[127  52  79 110 119] -> Z358
[127 130 125 111 116] -> Z446
[ 86 105 155 130 120] -> Z119
[127  52  79 163  64] -> Z649
[127 130 127 149 123] -> Z828
[130 127 122 130 100] -> Z967
shift -1: [127  52  79 163] | [126  51  78 162]
asked: [127 130 127 149 123] | Z828
at: [127 130 125 111] | Z446, 1
shift +1: [105 155 130] | [106 156 131]

[154 124  79 128] -> Z588
[107 156 147  82] -> Z152
[107 156 147  27] -> Z726
shift +1: [107 156] | [108 157]
shift +1: [124] | [125]
shift +1: [156] | [157]
shift -1: [124] | [123]
shift +1: [147] | [148]
shift -1: [147] | [146]

[102 103 138 125 113 130 130 139 164 207 147  70  95 131 130 160 168  36
 112 178 208 211 110 101 142  77  94 133 127 112 130 136 122 138  45 159
 203 119  51] -> Z825
[165 113 131 120 131 131 132 124 136 122 123 150 176 126  92 141  64 158
 141 116 123 132 126 129 126 152 148 130 122 131 123 123 129 155 164 123
 124 123 172] -> Z193
[157 153 144 135 119 141 159 153 156  97 129 110 136 133 170 158 147 103
 139 108  81  85 134 137 143 117 132 160 144 159 146 145 147 164 155 129
  90 143  82] -> Z798
[ 87 150 152 144 133 145 156 155 120 210 172 136  83 140 113  92 123 137
  96 173 209 215 153 154 152 137 107 144 125 120 153 167 145  75 130 157
 222 134 109] -> Z760
[165 113 131 120 131 131 132 147 207 164 139 150 176 126  92 141  64 158
 141 116 123 132 126 129 126 152 154  96 102  89 102 105  99 137 155 117
 155 103 171] -> Z339
shift -1: [102 105] | [101 104]
at: [155 164] | Z193, 34
at: [139 164 207 147] | Z825, 8
shift -1: [150] | [149]
shift +1: [116] | [117]
shift -1: [134 137 143 117] | [133 136 142 116]
at: [207 164 139 150] | Z339, 9

[135 179 168 193  99]  Z352
[198 173  97 179 137]  Z72
[143 150  56 134  83]  Z554
[ 99 170  95 201 132]  Z887
[150 134  56 143 151]  Z278
[ 92 114 147 110  83]  Z82
at: [150 134  56 143] | Z278, 1
shift +1: [ 92 114 147] | [ 93 115 148]
shift -1: [198 173] | [197 172]
shift +1: [56] | [57]

[165 186 149 122 116  53] : Z900
[133 147 129 197 195 142] : Z194
[115 177 102  40  99 109] : Z68
[ 96  81 125  87  46 112] : Z315
[209 156 160 120 174 139] : Z379
shift -1: [186 149 122] | [185 148 121]
at: [115 177 102] | Z68, 1
at: [165 186 149 122 116] | Z900, 1

[168 116 147 114 127 146 108 117 123 113 117 130]  Z196
[118  81 129 152 126 119 122 144 112 129  91 107]  Z911
[119  95 122 168 116 147 114 127 146 107 117 128]  Z113
[130 169 141 144 147 116 133  99 130 140 193 143]  Z497
[118  81 129 152 126 119 122 118 112 129  91 107]  Z855
[111 158 222 143 150 111 134 113 157 133 177 142]  Z848
[146 127 117 116 168 108 147 114 112 129  91 125]  Z343
[150 147 101 101 136  97 138 128  62 147 114 126]  Z721
[130 169 141 144 147 116 133  99 130 140 142 143]  Z718
[125 135  90 147 145 145 144 149 144 112 141 128]  Z998
asked: [146 127 117 116 168 108 147 114 112 129  91 125] | Z343
at: [168 116 147 114 127 146 107 117] | Z113, 4
at: [222 143 150 111 134 113 157 133 177] | Z848, 3
shift +1: [112 141] | [113 142]
shift +1: [125] | [126]
at: [168 116 147 114 127 146 108 117] | Z196, 1

[196 127  70 135  54 177 150  86 116 127 127 136 112 138 147  97 106 107
 111 115] : Z400
[144 160 188 172 108  58 142 106  46  53 177 172 145 126 114 179 174 198
 166 150] : Z321
[ 84 145 183  50 160 206 102 156  87  51 169 204 166 139  90 153 136 117
 158 175] : Z282
[196 127  70 135  54 177 150  86 116 127 127 136 112 138 145  66  89  80
  87 105] : Z97
[ 84 145 183  50 160 206 102 156  87  51 169 204 172 204 110 148 156 151
 157 163] : Z637
[146 150 111 160 114  80 129 137 158 185 168 134 158 128  99 168 149 136
 180 189] : Z458
[ 82 100 168 102 164 156 129 140 111  90  80  89  97 118 158  97 122 120
  79  64] : Z353
asked: [ 84 145 183  50 160 206 102 156  87  51 169 204 172 204 110 148 156 151
 157 163] | Z637
at: [129 137] | Z458, 7

[124  73 138 161  98  73 153 128 167 129 126  83 119 177  75 106  68  77
 107  27 160 113 127 129  63 157 135 172 138 131  41 151 118 171 161 107
 120 145 101 140 116 149  69 115 100  70 119] -> Z944
[106 152 116 150 149 208 143  88  94 139 137 166 110 133 138 115 105 103
 199 182  79 115  91 146 163 123 222 151 116 171 148  74 127 164 163  60
 130 205 122  91 124 117 135 123 137 123 131] -> Z399
[109 227  59 159 139 113 173 160 108 138 120 146 128  81 163 144 115 163
 129 103 117 180  88 122 103 176 138 156 108 126 112 151 113 157 185 124
 137 153  97 143 125  96 124 117 171 120 135] -> Z110
[129 161 133 141 146 143 104 106 106 134 129 135 104 125 189 125 158 132
 148 151  95  99 127 105 173 152  98 107 175 128 174 155 119  69 145 115
 129 162 101 120 123  97 131 118 141 110 126] -> Z155
[145 103 132 112 142 167 176 153  57 133 153 203  86 101 168 196 135 107
 152 144 185 139  84  99 167 154 140 127 125  73 134 136 130 165 131 114
 119 151 104  87 141 119 125 117 134  94 126] -> Z199
[102 125 129 167  73 128 152 137 140 134 142  87 131 123  79 104 113 144
 115  71 140 154 105 146 103 146 138 151 137 145 101 147  87 166 159 106
 122 145 121 187 122 121 127 117 133  97 133] -> Z319
[126 131 128 154 134 111 120 125 122 136  94 119  79 131 144 104 113 123
 134 100 122 118 128  91 119 155 130 142 153 126 119 148 140 148 142 110
 140 163 113 135 123 114 117 121 133 106 105] -> Z953
shift -1: [27] | [26]
at: [146 103] | Z319, 24
shift +1: [125] | [126]
at: [ 79 131 144 104 113 123] | Z953, 13
shift +1: [107 120 145] | [108 121 146]
at: [155 130 142] | Z953, 26
at: [171 161] | Z944, 34

[ 97 136 171  70 122 103] : Z20
[180 131 172  89 162 151] : Z518
[218 105 109 150 103 122] : Z880
[181 148 161 141 120  64] : Z589
[131 172  89 180 159 117] : Z575
[190  74 205 126  62 145] : Z517
[104 162 146  62 166  57] : Z591
at: [122 103] | Z20, 5
at: [131 172  89 180] | Z575, 1
shift +1: [105 109 150 103] | [106 110 151 104]
shift -1: [89] | [88]
shift +1: [171] | [172]
shift +1: [ 74 205] | [ 75 206]

[ 92 155  75 118] : Z54
[191 123 116  43] : Z665
[121 116  43 148] : Z993
[111 127  92 154] : Z212
at: [116  43 148] | Z993, 2
at: [111 127] | Z212, 1
asked: [121 116  43 148] | Z993
asked: [191 123 116  43] | Z665
at: [123 116  43] | Z665, 2
shift +1: [111 127  92] | [112 128  93]
at: [ 92 154] | Z212, 3

[223  73 155 201 193 177 117 208 117 161 135 118 126 170 182 119 154 130
  35 142 100 170  55 216] -> Z834
[118 154 141  99 127 126 132 108 122  97  97 112 133 112 125 167  75  92
 159 113 128 144 147 108] -> Z525
[118 154 141  99 127 126 132 108 122  97  97 112 133 112 125 167  75 129
 159 113 128 144 147 108] -> Z160
[223  73 155 201 193 177 117 208 117 161 135 118 126 170 182 119  68 125
 152 155 100 106 192 121] -> Z973
[ 58 142  84  41  85  99 153  73 125  76  95 136 121 122  95 142 119 129
 166  97 151  92 149  74] -> Z65
[223  73 155 201 193 177 117 208 117 161 135 118 126 170 182 119 154 130
  35 142 153  84 156 116] -> Z741
shift -1: [201 193] | [200 192]
shift +1: [135] | [136]
shift +1: [135 118] | [136 119]
shift -1: [129] | [128]

[ 76  68  93 178  44 152 181 116  64  99]  Z183
[ 79  68 124 178  36 227 193 180 121 121]  Z920
[ 64  37 106 178  74 167 160 136 134 132]  Z345
[ 36  69  83 178  99 161 151  96 109 112]  Z841
[ 92  66 129 178  43 178 162 109  88 121]  Z863
[226 193 180 121  74 204 135 185 124  94]  Z242
at: [227 193 180 121] | Z920, 6
shift +1: [152 181 116  64] | [153 182 117  65]

[120 195 136  58 141] : Z487
[171  69  33 135 142] : Z883
[105  72 121 137 107] : Z308
[ 35  39 162  84 101] : Z412
[ 54 101 155  78 107] : Z443
[ 39 162  84 100  56] : Z25
shift -1: [ 39 162  84] | [ 38 161  83]
at: [121 137] | Z308, 3
at: [ 39 162  84 101] | Z412, 2

[144 132 112 123 121 102 153 153 152] = Z935
[113 122 144 107 120 135 114 100 118] = Z178
[140  48 110 144 131 112 123 121 102] = Z41
shift -1: [123 121 102] | [122 120 101]
shift -1: [107] | [106]
shift -1: [140] | [139]
shift +1: [102 153 153] | [103 154 154]
at: [144 131 112 123 121 102] | Z41, 4
shift +1: [135] | [136]
at: [132 112 123 121] | Z935, 2

[110 100 154 128 135 106 127 120 101 116 129 152 129 137 110 126 131 142
 115 108 141 110 143 131 137 109 128 172 138 129 109] -> Z659
[110 100 154 128 135 152 127 120 101 116 129 152 129 137 110 126 131 142
 115 145 141 110 143 131 113 135 136 123 138 129 109] -> Z837
[142 123 131 105 160 128  88 138 139 110 116 107 149 123 131 121 103 134
 143 128 116 156 124  91 155 129 108 140 119 109 131] -> Z991
[115 136 153 138 130 144 123 195 155 121 110 110 166  82 149 114 102  70
 117 139 136 157 120  79 166 106  68 146 149 127 145] -> Z777
[126 107 152 136 124 166  89  94 132 126 143 149 100 137 118 138 138 161
 145 151 124 128 161  95 128 109 172 137 141 139 121] -> Z102
[107  84 135 118 132 142 125  70 115 128 133 125 104 142 109 141 156 158
 138 125 130 111 158 130 113 129 156 132 116 133 102] -> Z820
[105 103 203 131 128 209  67 139 124 133 141 170 102 117 128 103 153 132
 128 163 126 144 147 119 130  73 161 113 164 142 141] -> Z640
[120  99 151 160 127 125 149 137 112 126 125 171 123 139  97 156 100 126
  98 163 136  80 150 124 109 145 119 122 150 139 110] -> Z489
[ 95 130 147 147 117 165 125 169 139 113 138  98 150  96 140  99 146 110
 111 131 144 149 132  96 142  98 124 142 163 138 144] -> Z326
[ 97 116 131 148 110 143 161 119 131 123 121 116 133 113 127 137 148 114
 117 142 151 116 150  98 125 122 126 149 136 154 100] -> Z632
[137 108 133 124 137 125 112  76 134 135 106 151 101 136 117 158 110 129
 164 155 119 105 153  82 133 124 133 138 109 131 102] -> Z613
[136 131 133 132 138 130  92 152 144 120 113 123 144 108 139 137  98 107
 142 145 121 139 133  68 169 111  99 150 140 123 131] -> Z469
at: [128 109 172 137] | Z102, 25
at: [125 149 137 112] | Z489, 6
shift +1: [136] | [137]

[106 130 165 157 113 204  80 110] = Z209
[128 128 128 128 128 128 128 128] = Z955
[128 128 131 131 160 137 208  94] = Z141
[187  96 138 118 107 124 185 116] = Z660
shift +1: [113 204] | [114 205]
asked: [128 128 128 128 128 128 128 128] | Z955
at: [187  96 138 118 107 124] | Z660, 1

[180 106 160  60] : Z365
[105 175 211  37] : Z600
[192 211  37 175] : Z484
[105 170 211  37] : Z819
shift -1: [211] | [210]
shift -1: [105 175 211] | [104 174 210]
asked: [192 211  37 175] | Z484
at: [175 211  37] | Z600, 2
at: [160  60] | Z365, 3

[117 160 166  47 178 153 163 158  97 161 122 133 108 105 158 104 128 149
 119 158 133]  Z279
[111  98  87  97 187  94  95 103 187 187 144 169 171  87 107 162 152  69
 148  95 188]  Z263
[158 126 118 205  36 130 118 111 132 127 137  95 141 170 124 125  82 151
 130 115 130]  Z64
[132 127  75  71 125 108 106 117 132 145 136 100 143 173 122 140 125 139
 136  74  96]  Z427
[142 167 174 115  94 161 167 169 102 146 118 121 118 157 147 104 128 149
 119 108 161]  Z381
[164 122 114 111  56 130 126 117 132 145 136 100 143 173 122 136  97 171
 138 122 141]  Z534
[117 160 166  47 178 153 163 158  97 161 122 133 108 105 158  98 175 128
 104 158 155]  Z206
[164 115 106  71  75 108 125 108 151 138 138 119 130 165 132 144 140 181
 138 130 137]  Z213
shift -1: [167] | [166]
at: [132 127 137  95] | Z64, 9
at: [106  71  75 108 125] | Z213, 3
at: [115 106  71  75 108 125 108] | Z213, 2

